Below is a small trained network, with its code and all its weights. Each question gives an input and a target symbol and asks what happens when units are switched off, that is, made to give their printed mean instead of their output.

import numpy as np


def w(rows, s, z=0):
    codes = np.array(rows[::2]) - 128.0
    scale = np.full(codes.shape[1], s)
    scale[-1] = z or s
    return codes * scale


def f(y):
    return np.maximum(y, 0)


def softmax(a):
    e = np.exp(a - a.max(-1, keepdims=True))
    return e / e.sum(-1, keepdims=True)


def log_softmax(a):
    a = a - a.max(-1, keepdims=True)
    return a - np.log(np.exp(a).sum(-1, keepdims=True))


def net(x, mask):
    ids = ['αγεζθσφ'.index(c) for c in x.split()]
    T = len(ids)
    res = E[ids] + P[:T]
    u = 0
    for l in range(2):
        r = res
        for j in range(2):
            rows = slice(4 * j, 4 * j + 4)
            q, k, v = (r @ M[l][rows].T for M in (Q, K, V))
            z = softmax(np.where(np.tri(T) > 0, q @ k.T / 4**0.5, -1e9)) @ v
            o = O[l][rows]
            res = res + np.where(mask[u + j], z, o[:, -1]) @ o[:, :-1]
        u += 2
        y = f(res @ A[l][:, :-1].T + A[l][:, -1])
        res = res + np.where(mask[u : u + 16], y, B[l][:, -1]) @ B[l][:, :-1]
        u += 16
    return log_softmax(res[-1] @ U[:, :-1].T + U[:, -1])


Q, K, V, O, A, B = {}, {}, {}, {}, {}, {}
E = w([
[24,151,136,166],'α',
[124,170,134,143],'γ',
[57,107,34,21],'ε',
[153,190,99,166],'ζ',
[235,198,167,98],'θ',
[94,156,194,105],'σ',
[97,136,176,6],'φ',
],0.016)
P = w([
[139,139,144,142],'0',
[115,174,131,160],'1',
[159,38,94,103],'2',
[102,116,138,67],'3',
[108,199,132,156],'4',
[163,64,80,132],'5',
[113,143,127,55],'6',
[113,223,132,153],'7',
[172,72,78,144],'8',
[128,168,115,46],'9',
[122,248,131,150],'10',
[187,85,74,159],'11',
[142,195,101,35],'12',
],0.016)
Q[0] = w([
[107,158,155,151],'L0H0',
[127,125,116,88],'L0H0',
[146,90,128,132],'L0H0',
[157,130,140,101],'L0H0',
[120,115,153,157],'L0H1',
[108,254,137,62],'L0H1',
[131,80,120,179],'L0H1',
[149,6,123,206],'L0H1',
],0.017)
K[0] = w([
[79,140,120,133],'L0H0',
[97,127,127,160],'L0H0',
[145,71,109,119],'L0H0',
[130,118,120,140],'L0H0',
[149,80,116,110],'L0H1',
[73,202,104,98],'L0H1',
[146,98,132,157],'L0H1',
[128,4,125,151],'L0H1',
],0.017)
V[0] = w([
[56,150,129,159],'L0H0',
[55,173,119,108],'L0H0',
[78,114,119,58],'L0H0',
[152,32,167,79],'L0H0',
[99,35,67,1],'L0H1',
[105,246,126,105],'L0H1',
[104,179,92,225],'L0H1',
[172,226,42,48],'L0H1',
],0.0082)
O[0] = w([
[200,104,138,103,133],'L0H0',
[2,115,116,134,153],'L0H0',
[200,119,185,196,109],'L0H0',
[151,97,106,53,48],'L0H0',
[106,202,68,60,19],'L0H1',
[55,41,200,173,255],'L0H1',
[167,22,154,160,194],'L0H1',
[71,11,114,115,254],'L0H1',
],0.0057,0.0098)
A[0] = w([
[195,148,164,119,252],'L0N0',
[144,81,134,97,96],'L0N1',
[89,139,110,154,187],'L0N2',
[101,127,74,136,67],'L0N3',
[62,145,139,122,101],'L0N4',
[153,85,145,70,159],'L0N5',
[94,205,117,109,79],'L0N6',
[160,187,155,172,196],'L0N7',
[118,114,144,64,18],'L0N8',
[133,148,106,82,53],'L0N9',
[113,134,148,160,221],'L0N10',
[141,98,141,89,140],'L0N11',
[143,181,187,133,92],'L0N12',
[57,43,105,42,33],'L0N13',
[228,99,81,148,19],'L0N14',
[168,60,8,87,83],'L0N15',
],0.013,0.0041)
B[0] = w([
[78,115,94,59,162],'L0N0',
[94,158,92,204,168],'L0N1',
[102,115,62,175,180],'L0N2',
[169,170,78,111,153],'L0N3',
[99,208,91,75,174],'L0N4',
[100,119,87,160,178],'L0N5',
[73,115,135,147,143],'L0N6',
[161,37,166,133,161],'L0N7',
[85,162,173,122,152],'L0N8',
[117,39,145,149,139],'L0N9',
[114,50,134,66,202],'L0N10',
[103,83,18,254,163],'L0N11',
[64,165,167,183,141],'L0N12',
[200,115,150,125,246],'L0N13',
[127,228,131,135,158],'L0N14',
[177,168,218,184,199],'L0N15',
],0.007,0.012)
Q[1] = w([
[131,21,255,201],'L1H0',
[86,74,106,19],'L1H0',
[189,235,132,42],'L1H0',
[105,60,135,181],'L1H0',
[78,188,199,163],'L1H1',
[136,161,135,105],'L1H1',
[112,144,167,39],'L1H1',
[108,182,124,143],'L1H1',
],0.0099)
K[1] = w([
[124,160,163,191],'L1H0',
[80,139,174,65],'L1H0',
[174,231,43,72],'L1H0',
[97,147,184,85],'L1H0',
[82,174,192,164],'L1H1',
[136,137,116,161],'L1H1',
[179,223,215,9],'L1H1',
[112,137,112,179],'L1H1',
],0.011)
V[1] = w([
[151,29,4,146],'L1H0',
[207,160,54,52],'L1H0',
[182,34,192,18],'L1H0',
[38,42,112,2],'L1H0',
[86,108,154,172],'L1H1',
[147,160,160,71],'L1H1',
[84,93,82,132],'L1H1',
[151,142,222,214],'L1H1',
],0.0072)
O[1] = w([
[166,41,100,68,155],'L1H0',
[109,3,76,182,2],'L1H0',
[86,183,20,148,133],'L1H0',
[181,115,106,166,138],'L1H0',
[189,190,5,123,201],'L1H1',
[44,165,123,171,61],'L1H1',
[21,93,45,187,167],'L1H1',
[47,178,241,194,193],'L1H1',
],0.0043,0.016)
A[1] = w([
[83,113,182,147,50],'L1N0',
[133,167,240,68,231],'L1N1',
[125,159,148,171,97],'L1N2',
[138,104,69,57,232],'L1N3',
[186,228,152,221,99],'L1N4',
[174,78,157,146,97],'L1N5',
[150,237,141,102,130],'L1N6',
[144,136,70,61,254],'L1N7',
[39,152,46,134,168],'L1N8',
[221,169,122,128,124],'L1N9',
[21,129,38,185,126],'L1N10',
[164,134,166,107,151],'L1N11',
[149,3,114,142,67],'L1N12',
[175,119,155,218,55],'L1N13',
[93,60,72,163,152],'L1N14',
[148,101,106,167,179],'L1N15',
],0.011,0.005)
B[1] = w([
[209,135,117,68,200],'L1N0',
[248,142,79,185,209],'L1N1',
[200,175,188,121,182],'L1N2',
[148,232,215,67,162],'L1N3',
[90,157,240,162,254],'L1N4',
[135,112,158,94,194],'L1N5',
[16,181,78,112,193],'L1N6',
[174,235,234,31,173],'L1N7',
[180,48,28,89,199],'L1N8',
[185,114,157,154,191],'L1N9',
[173,79,2,152,217],'L1N10',
[151,109,81,151,151],'L1N11',
[94,226,149,61,220],'L1N12',
[123,156,156,89,248],'L1N13',
[32,85,244,123,223],'L1N14',
[72,89,75,106,213],'L1N15',
],0.006,0.0075)
U = w([
[96,54,68,247,254],'α',
[120,92,130,164,117],'γ',
[131,153,166,7,56],'ε',
[2,76,217,95,173],'ζ',
[251,60,162,138,116],'θ',
[26,220,137,201,60],'σ',
[74,167,62,138,193],'φ',
],0.0067,0.0031)

Each question gives the input, a string of symbols that net reads in full, and the target symbol t.
The units are the heads (4 rows each of Q, K, V and O) and the neurons (one row each of A and B). Each row of codes is followed by its name. A weight is (code - 128) times the scale printed after its matrix; where a second scale follows, it is the last column's (O, A, B and U).
mask holds one flag per unit, layer by layer, with each layer's heads first. A switched-off unit (its flag False) gives its mean, the last column of its rows in O or B, instead of its output. The means were averaged over made-up inputs and are rounded, as every weight is.
A unit's drop is (log p(t) with every unit on - log p(t) with that unit switched off) / (log p(t) with every unit on - log p(t) with every unit switched off).
The circuit of an input: a set's keep is (log p(t) with only the set's units on - log p(t) with every unit switched off) / (log p(t) with every unit on - log p(t) with every unit switched off). Starting from the 12 units with the biggest drops (on a tie, the unit counted first), units are removed one at a time, each time the one whose removal leaves the highest keep (on an exact tie, the one counted first), for as long as the keep stays at least 0.8.
circuit, biggest first: the units of the circuit, biggest drop first
unit that matters most: the unit with the biggest drop
top k neurons: the k neurons with the biggest drops, biggest first
k most important neurons of layer l: the k neurons of layer l with the biggest drops, biggest first
which heads matter: for each layer, one digit per head in row order, 1 if its drop is at least 0.15 and else 0, layers parted by /
input σ σ ε ζ α ζ α α θ θ ζ θ, target σ: unit that matters most	L0N14
input ζ σ ζ θ σ θ ζ γ α γ α φ α, target θ: circuit, biggest first	[L0H1 L1H0 L1N1]
input σ ε ζ θ ζ θ θ α ε σ, target θ: circuit, biggest first	[L0H1 L1N1]
input α θ ε ζ ε θ ζ, target ε: top 2 neurons	[L1N7 L1N3]
input θ ζ α σ ε θ θ ζ ε ζ θ ζ ε, target α: circuit, biggest first	[L0H1 L0N11 L1N10]
input θ ζ ζ ζ θ ζ ζ α ε θ φ γ θ, target φ: which heads matter	01 / 00
input θ ζ σ ζ φ ζ ζ θ ζ φ ε, target ε: circuit, biggest first	[L0N13 L1N7 L0H1]
input θ ζ θ ζ α ε ζ, target θ: circuit, biggest first	[L1H0 L0H1 L1N1]
input ζ ζ θ σ ζ ε ε σ θ σ ζ σ γ, target ζ: circuit, biggest first	[L0H1 L1N14]
input ζ φ α ζ ζ ζ σ φ ζ ζ α ζ γ, target θ: circuit, biggest first	[L1H0 L0H1 L1N1]
input ζ ζ θ ε ζ ζ ζ α γ φ, target θ: circuit, biggest first	[L0N13 L1N1]
input ζ ζ ζ ζ ζ ζ φ ζ θ θ, target ζ: 2 most important neurons of layer 0	[L0N11 L0N15]
input α α ζ ζ ζ ζ θ ζ θ α θ, target θ: which heads matter	00 / 00
input ζ θ ζ ζ σ ε ζ, target σ: unit that matters most	L1H0
input ζ ε θ α, target ε: top 2 neurons	[L1N7 L1N3]
input ζ ζ θ ζ α ζ φ θ, target θ: which heads matter	01 / 00
input γ ζ σ ζ θ θ ζ ζ ζ ε ζ, target ζ: circuit, biggest first	[L0H1 L0N10 L1N14]
input ζ ζ ε γ θ ε ζ ζ ζ ζ σ ζ σ, target σ: 3 most important neurons of layer 0	[L0N12 L0N11 L0N7]
input ε ε ε θ α ζ γ, target θ: circuit, biggest first	[L1H0 L1N1]
input θ ζ θ ε ζ θ θ, target ζ: 2 most important neurons of layer 1	[L1N14 L1N1]
input ζ φ ζ ε, target φ: 2 most important neurons of layer 0	[L0N15 L0N8]
input θ θ θ φ, target α: circuit, biggest first	[L0N11 L0N5 L1N10]
input ε ε ζ ζ θ γ ε, target α: circuit, biggest first	[L0N11 L1N10]
input φ φ ζ α φ ζ θ γ ζ γ φ ζ θ, target φ: 3 most important neurons of layer 0	[L0N15 L0N13 L0N0]
